[-406  -25 -157  285  -27   -8 -334  -32  156  445 -256 -250  218   35
   14 -217  392 -210 -278   90 -206 -158  262 -253 -274  -78 -116  278
   28 -223  113 -269  -70  297]	7
[ -79  -96  -40  -13 -305  -24  -94  324  281   61 -167 -130  167  103
   58   24    3  308 -339  307 -369  -75  223 -123   96  183   95  174
 -213  119  -13   89   13   38]	4
[   8  -52  -88   -3 -209  160    6  182  490  -64 -302  143  -34  171
   61   38  437  281 -366  369 -158 -318  184  -84  -91  -71  168 -259
 -194   29 -197   60  180  433]	8
[  44  302  -44   26  199  273  614   -5  -24  -91   51  201  -75 -110
  -11  -73  111  158 -110 -112  608 -669  -68  -38 -284 -477   82 -167
 -408   53  244 -351   52  573]	8
[ 102   71  109  -99  317  -93   36   76  -67  -54   -5  -75   77   68
 -209 -300 -171   69  -90  -86  374  164 -222  184 -655  170 -494 -169
   47    1  -98  -90  435   39]	4
[ -57   91 -129  328  -28  355  495  201  167 -282 -221  528 -113   20
   43  -26  -71  -12  126  -95  508 -528 -109  -60 -116 -436   13    6
 -538  196   71 -207 -128  403]	3
[ 482   82   88  280  132 -210  -48   26 -315   12  -11  150 -146 -313
 -366 -466   98 -209   93 -103  642  117 -104   93 -284  339 -365  141
  159   75 -134 -223  226  241]	0
[-265   46  316  458  149  113   49  116  369 -229  -20  534   28 -222
  153 -359  -21   31   57    5 -236  230  180 -265   47   17  514  477
   -2  -84  -31   65   16  202]	3
[-332  -49  -78 -187  314    2   -3 -474  296 -520   -7  418 -119  -15
   78  500 -110 -155  100 -337 -291   48 -266  334 -114   62  -25 -590
  470  -34  217   65 -126    0]	8
[ 282  142   44   41 -145 -138  282 -370  -55    5  352 -121 -530   31
   -6  362  337 -259  333 -176  323   92 -374  153  -33  -39  -58 -416
  354  215  -17  356   30 -152]	10
[ 271  121  -92 -144  -62  298  142    3  -50   74 -127 -386  -46  102
 -147  177  253  331 -285  446 -187 -114  381 -174 -205   45  -66  168
 -271   86 -107  212   42  -18]	12
[ -16  287  148 -198  179  -80  390 -443  129 -569  106  110 -266  -76
  113  678   24  125  142  -62 -192  -19 -116  384   14   67  185 -502
   79  161  154   41  -91  134]	1
[  62  176  -42 -103   63  129  262 -436  -32 -899  221  420 -168  170
  148  241  -51  265  320   20 -302   57 -232  382   28 -210  -17 -452
 -260  169  203  235 -190   -9]	12
[ 271  184  -39  376    5  131   13  -47  303   18  264  344 -323    7
   94  -82  181  -27   44   22  109  -80   -7   -4 -145  -45  417  234
  148 -178  -14 -230   48  160]	2
[-118  118 -142  -19    7   48   30  291   -1 -127 -152  256 -133  238
   90 -190  -38  442 -110  297 -134 -309 -118  -75  -40 -147 -211 -335
 -369  -80  207  140  165  280]	5
[-126  310 -136  279   65  -24  306  192  -55 -145   63   42 -230   75
   75   75   66   56  148  197   70 -169  -12  101   99   37  -82 -216
 -140  -51   89  182  101  248]	7
[-455   -8  -50  -49   50  102   67   60  360 -146 -141  273   92   -9
  -14  -78  228  289 -352  135 -162 -189  242 -250   24  320  -73  244
 -222   85  -74 -144  136  270]	11
[-314  232  157 -285  107  249  254 -456  173 -407   16   17  115    9
   29  256   52  274 -247 -120 -388 -253   79   39 -147 -139   85 -465
   -1  202  126  104 -233   52]	11
[ -79   74  108  164  -76  491  205  -18 -161  117 -264   69  -61 -269
   89  -20 -158  348  169   35  116 -168  -56 -184 -173 -291 -134  255
 -855   26  407 -224 -134  265]	5
[-161  226 -154  -43  344   -7  225  327   -6   98  100  265 -321  105
  205 -122   11  102   89   80  179 -346  -26  145   80  178 -485 -431
  105 -148 -159   -3  377   96]	2
[ 544  -92  119  178  -91 -337  161  245  -85 -153  137  -43  -64  -25
 -309  -30   12 -120   -5 -133  582   97 -293  102 -447  249 -135   73
  -85  360   20  -39  381  363]	10
[  32  110  -87  177  138  -24  246  192 -151 -305   -1  469 -418  161
  124 -256  -12  229  221   82  463 -230 -188  168    5   21 -612  -80
 -286  -26   18  -83  188  247]	9
[ 139  157  251  339  100 -354  -54  -12 -265  195   44  -39 -220 -405
 -326  -38 -134 -197  184 -195  387  294 -343   57 -341   78 -203  158
   61  326   26 -204  202  215]	10
[-161  109 -276  236  156  704  398  -15   44   -6  -45  -13   -5 -231
   76   81   -4   63  -93    4  486 -530  123 -169 -106 -508  208   51
 -209   44  316 -204 -127  323]	0
[ -43  330   48   12  -45 -128   86  102  -34  407 -232 -315   75 -356
   73  192  134  113 -243  211 -358 -287  204 -203   45   69  117   16
 -158   21   71   -4   70  133]	7
[ 259    6  -43  -76  151  124   82 -303 -267   35  525  -80 -294  111
  127  -98  468 -125  186 -328  401   91 -104   18  191  202 -297 -175
  486  -39   76  -77  294 -132]	5
[ 268  -61  186  199  147 -145  130    6 -153 -175   46  109 -363  -88
 -353  177  -61  134   98 -160  485  130 -258  122 -290  367 -379  201
  -19  255 -134  -74  273  154]	6
[ 215  145 -205  116  -70   89  436  -69 -172  -77  -80  296 -172 -409
  227  131   14   34  287 -217  560 -256  -65  298 -145 -492  129  155
 -575   68  338 -372 -193  347]	7
[ -53  335   86 -216  303  245  230 -452  -72 -273 -156  356 -247   32
  186  266   -7  124  323 -165 -534  235  171  323 -193   57 -210 -607
  113 -183   11  469 -221 -374]	12
[ -51  332   65 -410  250  268  155 -402  -58 -342 -236  229   21  -77
   61  161  -18  579   23  -35 -317  255   98  218 -190    0 -221 -352
 -231  -96   23   -2  -43 -192]	0
[-132  108 -199   66   92  174  358  104  -99 -153 -205  248  164 -115
   82 -175 -263  -64 -285  -85  511 -606  -61   53 -160 -522 -205  153
 -357   34  118 -662  -74  133]	2
[ 240  132 -284  219  299 -148  319   90 -145 -431  118  222 -536  124
  233   29   45  312  268  247  109 -108   -8  267  182  246 -261 -254
   -5    9  370  319  248  217]	10
[ -22  178  106   89  292 -238  -87  114 -306  160  -65  118   80 -323
 -308 -219  -93 -287  122 -290  259   99   60    9 -461  225 -527  322
  -65  116 -240  111  210   88]	1
[-202  192    2  160  231   95  171 -439   43  -50  116   74 -100  138
  -28   52  347 -224  222 -354  378   74 -175   -6  166  112 -157 -263
  380  -33 -167 -120   95 -128]	10
[ -59   81  168  517  316  166  187 -101  118 -101   17  606 -601   -8
  241 -444  272  -12  191 -163  248  268  204  167  -84  119  100    3
  230 -181  -83 -196  184    8]	5
[-203  -41  -84  232 -350  -32 -146    2   29  223  -53 -308   21   76
  -64  171  411 -138 -136  490 -272 -133  147  -33  124   81   16  183
 -270 -209  -79  195    2  161]	1
[ 248  148  195 -250  156   15  186  -89 -370  -81  -63 -169  202  -50
 -125 -236  -50  129 -145   -8  170  126   -9  -16   34 -153  166 -243
  243 -254   96   76   76  -66]	7
[ -85  -83  109  537   17   17  -55  -33 -193  -40  -20  -46   85  -90
 -465   -8  135 -486  281 -221  246  356 -131   97 -272  245 -133  160
  -94   97 -265  329  208   61]	7
[ 358   43 -108 -310  -21  190  248 -176 -266  254  312 -109  -59   83
  -25 -224  267 -152   83  -24  373 -204 -166   60   65 -130  -70 -429
   38   47   65 -287  160  -68]	2
[ -48   91   21 -101  154  310  214 -386  287 -658    3  169 -221   37
  266  557  126  253  116   51 -490  -25  103  192   13   49  160 -303
  -51   57   39  435 -122  -30]	5
[ 148  148  105  500  232   45  -35  -40  172 -164   60  243 -106  -79
   36 -438   34  261   17  -17  202   86  230  -75  118  256  357  407
  173 -203   76 -194   19  235]	8
[ 444  -69  131  125  322  -28  -48  228 -268   97 -268  -36   10  -53
 -389 -162   56  -71 -121 -173  539  404  100   25 -415  239 -111   97
  348   76 -144 -134  527  212]	9
[-213  127 -133   50 -122  121 -159   -5  182   80 -200   25  127  -57
  -77 -293  345  117 -294  398 -167 -274  174 -404   -1 -119  -40  168
 -102  -50  -24  -14 -113  307]	0
[ 351  338  -97 -286   16 -153  287 -327   21 -619   94  229   -4   82
  112  219   18    8  134 -106 -226  -38  -39  433  -46   -3   35 -654
   49  195   61  238 -169  -65]	8
[ 314  -56  169   58  411   95  -87 -138 -380  110  -29 -127    8 -200
 -432 -261  113  204  101  -34  322  276   -2  120 -414  335 -295   -8
  -44  102  -63   -9  428  247]	6
[ -95   26  166 -415  327   81  103 -453 -113 -237   10 -186 -230  190
  -43  410  -82  382  120   13 -599  114  -11   72  -16  -77  -21 -354
   91   69  241  304 -187 -194]	2
[ -33  -18 -116 -291  217  262  141 -314  215 -472  -15  371 -353   62
  302  580 -107  447  169   12 -387  176   28  315 -108  168 -167 -184
  -11 -102  151  191  -91 -189]	6
[-296   82  112  -74  101   16  148 -409  -67 -232 -173  132  153   20
  -17  242   64  -51 -152 -115 -396  139   10  476 -240  -55  149 -598
  -27 -235  110    4    1  -88]	11
[-146  152 -220  110   40 -185  261  109 -234  353  125  -82 -551  234
   20  163  305 -301   48  226   10 -396 -144  118   40  -18 -249 -602
   71 -123  195   37  152  141]	5
[ 249   39 -117 -159  139  390  178 -392 -126 -373   56  326 -114   49
  201  142  160  237  108 -133 -211   -8   71  365  -13  -38  -81 -489
  -84  -12  113   63   56 -215]	12
[ 354   75  119  195   75  164  -13 -135   31 -308   20  -62 -240  156
 -440   -6  136  143   11   77  222  123 -105  -15 -644  316 -435   60
  -86  381  -77  178  186  265]	9
[ 233    7   73  -63   89  180  124 -318    2   95  181   -3 -232   31
  154 -282  250  -28  187 -173  512  128  -93 -146   88   66  -38   17
  303 -102   -4 -279  133  -98]	11
[  22  101  -91 -331  335  181  -66 -372 -182 -115 -344  412  140 -167
   84 -108  -56   64  -69 -225   42   52  -21  397 -444 -312 -260 -428
   63 -212  177 -412  -19   20]	9
[ -56  198 -234  295  103  283  412   36  -23    0  -94  435 -176   -6
    1 -138   47   68  179 -231  629 -522   31  -84 -241 -266 -226  175
 -436  124  249 -357 -235  466]	6
[  19  168 -346  167  120  139 -156  -85  164  185  -48    7 -108   72
  -84  -42  505    3 -241  364  -52 -216  219 -255 -243   -9  -88  267
  107 -106  -63 -113  140  306]	6
[ 218   98  -13 -334  174   75  205 -468   43 -454  -58  -58  -95  -26
   49  526   88  102  253  -11 -297   80   27  205   -9  242   24 -318
   85  -27  215  249 -244   40]	7
[ 339  174  155  100  325  215   74  -24 -158  148  -84 -264  -13 -426
 -248 -369  120  169   47   85  630  108   23   83 -485  165 -314   -4
  -82  336 -133 -240  477  418]	2
[  85  136 -164  -59  138  -43   85 -262 -217  -71  339  125 -224   28
   69  -32  191   80  314 -305  269  264  -17   28  365  262 -146   68
  387 -145  115   93  -16 -286]	0
[ 178  -37   72  292  237 -120  -49 -112 -240   83 -105 -310 -178 -171
 -191 -305   -2  -64  185   76  448  123  -30   42 -167  175 -171   76
  110  125   79  -33  144  245]	11
[-388  198   15 -250  237 -136   83 -314 -115 -496   -3  419 -181   41
   83  392 -145  329   62 -119 -513  234  -69  299  -40   64 -301 -153
  -58 -163  184  338  -16 -262]	1
[-388  207  154  187   23 -151   49 -377 -332  263  225  110 -270  -42
 -211   49  216 -559  329  -91   53  155 -319   88  204   43 -228 -135
  197 -208 -158  -54  -87 -222]	9
[ 218  167 -461   34  -94  296  211   81 -101 -202 -281  406   42   44
   24 -237  -33  262  -70  -47  607 -332  -24  -60 -313 -605 -131  209
 -556   88  336 -389  -75  374]	11
[-353   18 -254  209  161  128  130  228  -37 -189  217  376 -359  193
  153 -187  127   33  122  116   92 -487 -102    3  115 -176 -537 -167
  -84   27   59  205  151  277]	2
[  -1  123  266  357   33   90 -173   -6 -586  471 -284 -461 -157 -426
 -404 -147 -100  -21  -75    3  103  287   22  -67 -281   17 -372  -12
   91  293  129  170  137  -39]	5
[  30   58 -231 -284  420  186  -82  157   45   -1  -41   92 -162  263
   90 -226  -71  345 -120  135  -92 -344   90   10 -244   40 -543 -457
   68  -81  -43   94  261   60]	8
[   0  166  106  323  327   51  148 -216  116 -147  -22  313 -177 -138
   95 -373  190   84  256   21  -24  155  180  -83   22  -29  390  240
  -54   62  137 -150   22  251]	2
[ 311   72   49   52 -198   24   34   29 -106   77   76  -44  -14   81
   14  -21   68  109  211 -161  178  313  -52  -19  211  323   44  -65
   43    2   26   95  179 -102]	11
[ 215   49  -68  -73  -34  201 -367    2 -181  358  -51 -159  -42  106
 -196 -158  310  391 -232  258 -428  -94  388 -244 -222   94 -281  323
 -316    4    9   39   84   85]	1
[-216  154   82 -241  544  126   -3 -525 -114 -241 -200  259 -131 -106
   58  182  106   88  231 -319 -370    6   42  177 -120  -73 -313 -427
  168  -97  -97  194  -82 -139]	7
[-652  117 -146  153   97   50 -116   66  256  278  147 -183 -158  221
  -18  163  432 -128 -135  240 -217 -279   89 -273  -40  -89 -301   84
  186  -85 -187   83   35  268]	3
[-180   34 -183  -23  217  264  354  152  -11  -81 -226  382 -193  -21
   70  -99  -26  193  -20  -97  552 -568  -22 -102 -297 -529 -254   17
 -331  112  280 -228  -95  535]	9
[-230   79 -135 -270  313   76   33 -565  145 -449  -14  277  -49  109
   98  139  256  -73  140 -164 -276  -16    7   24 -129  -88 -118 -293
  248  -16  204  106 -194  149]	11
[ 321  -45  188  484  -57  140    5  119  287 -344   -3  413 -416 -161
  202  -67  157  230  -72  153 -165   89  118 -100 -122   -1  398  311
   99  -76  206   99  113  391]	7
[  57  128  -81 -345  143   44  106 -408  154 -348 -305  183  -50  162
   47  522   79  186   -5  -59 -387 -107 -170  169  -71  -89  -31 -635
  -31  -31   62   85    9  -65]	8
[-135  253  133  651    0  -32  213   35   25 -176 -164  429  -71  -46
   47 -470  170  -17  152   58   53  253  194 -178   87   34  312  411
 -193   -6  181   23   -6  234]	9
[-471  125  -19   54 -113  -66 -168  -98  193  -10  -68 -201  268  188
 -126 -170   99  -34 -140  338 -405   43  190 -246    5   99   13  285
 -187  -89 -267  252 -189 -102]	11
[ 132   54  -99 -268  280   52  150 -406   44 -437 -155  -32 -117  -38
  113  639   58  388  -79  -54 -334  127  101  227 -214  -81  120 -121
   42  111  199  138   41  -83]	12
[ -15  187 -134  242  123  457  438  155  -31 -276 -231  322   45    6
  155 -209 -178   -1  150  -68  399 -497   10 -299   -6 -426 -118  179
 -530   69  290 -424 -189  400]	7
[ 168 -162 -130  283  225 -329  303  247   84   53  152   93 -640  474
   37   43  251 -116  242  102  210 -430 -188  175 -120  426 -360 -330
  -67  -92   11  143  373  219]	3
[-274  147    1  221  195  471  412  -75 -196 -191 -231  144    5  -73
  138 -510   62  173   -2   72  441 -547  111  -36 -114 -743 -110  -93
 -660  120   36 -167 -118  282]	5
[-279  -25  161  582  346  213   84  -22  429 -305 -188  753 -614   43
  171 -440  234  187  195  -56   50  227  344 -207 -104   84  117  529
  114 -134 -140   26  -56  183]	7
[ 145  252   65   80  -39 -196  236  -28 -396   97  110 -135 -147 -107
  134   59   -2  141   88  -82  179  255 -116  159  138   64  -82  -71
  109 -334  212  158  187 -277]	0
